Below is a small trained network, with its code and all its weights. Each question gives an input and a class and asks what happens when units are switched off, that is, made to give their printed mean instead of their output.

import numpy as np


def w(rows, s, z=0):
    codes = np.array(rows[::2]) - 128.0
    scale = np.full(codes.shape[1], s)
    scale[-1] = z or s
    return codes * scale


def f(y):
    return np.maximum(y, 0)


def log_softmax(a):
    a = a - a.max(-1, keepdims=True)
    return a - np.log(np.exp(a).sum(-1, keepdims=True))


def net(x, mask):
    res = np.array(x, float).reshape(1, 3) / 4 @ E
    y = f(res @ A[0][:, :-1].T + A[0][:, -1])
    res = res + np.where(mask, y, B[0][:, -1]) @ B[0][:, :-1]
    return log_softmax(res[-1] @ U[:, :-1].T + U[:, -1])


A, B = {}, {}
E = w([
[139,142,121,45,241,131,71,32,120,54],'x0',
[93,86,88,125,196,141,97,210,179,153],'x1',
[129,186,138,230,112,246,115,138,122,142],'x2',
],0.012)
A[0] = w([
[101,173,119,217,107,232,127,161,126,191,101],'n0',
[133,204,126,255,127,244,131,155,126,143,159],'n1',
[138,75,73,29,237,124,76,120,113,61,252],'n2',
[110,101,90,198,135,149,196,183,134,215,232],'n3',
[154,128,152,150,54,118,160,104,112,125,203],'n4',
[184,195,153,135,115,109,160,81,87,138,217],'n5',
],0.0088,0.0034)
B[0] = w([
[103,129,194,172,156,131,84,115,98,221,230],'n0',
[110,201,187,108,218,139,57,85,45,194,247],'n1',
[144,120,127,25,254,132,186,65,206,71,253],'n2',
[58,76,94,136,49,147,118,165,46,168,231],'n3',
[146,241,168,226,116,39,126,180,61,91,199],'n4',
[193,208,165,127,139,134,186,102,108,76,195],'n5',
],0.0095,0.015)
U = w([
[77,86,71,137,8,146,100,162,85,160,7],'0',
[112,129,162,162,148,156,60,123,61,180,54],'1',
[155,131,102,76,177,149,137,85,151,57,210],'2',
[215,162,135,156,75,83,157,140,97,108,155],'3',
[118,50,99,110,129,112,182,188,141,166,145],'4',
],0.012,0.0016)

Each question gives the input, the list of numbers given to net, and the class t.
The units are the neurons (one row each of A and B). Each row of codes is followed by its name. A weight is (code - 128) times the scale printed after its matrix; where a second scale follows, it is the last column's (A, B and U).
mask holds one flag per neuron, in row order. A switched-off neuron (its flag False) gives its mean, the last column of its row in B, instead of its output. The means were averaged over made-up inputs and are rounded, as every weight is.
A unit's drop is (log p(t) with every unit on - log p(t) with that unit switched off) / (log p(t) with every unit on - log p(t) with every unit switched off).
The circuit of an input: a set's keep is (log p(t) with only the set's units on - log p(t) with every unit switched off) / (log p(t) with every unit on - log p(t) with every unit switched off). Starting from all 6 units, units are removed one at a time, each time the one whose removal leaves the highest keep (on an exact tie, the one counted first), for as long as the keep stays at least 0.8.
units of the circuit, in order: the units of the circuit, biggest drop first
most important unit: the unit with the biggest drop
k most important neurons: the k neurons with the biggest drops, biggest first
drop when u is switched off: that unit's drop, to one decimal
input [7,8,7], class 2: most important unit	n2
input [-6,-1,-1], class 0: units of the circuit, in order	[n3, n2]
input [-2,4,0], class 0: units of the circuit, in order	[n2, n1, n3]
input [-6,-2,-5], class 0: units of the circuit, in order	[n2, n1]
input [1,-6,3], class 3: units of the circuit, in order	[n5, n4]
input [-3,-2,-8], class 3: units of the circuit, in order	[n2, n1]
input [-6,6,-4], class 0: 2 most important neurons	[n2, n3]
input [2,-3,1], class 2: 3 most important neurons	[n3, n0, n4]
input [-4,4,-5], class 0: drop when n3 is switched off	0.2
input [5,8,5], class 2: drop when n2 is switched off	1.0
input [-5,2,-1], class 0: drop when n3 is switched off	0.1
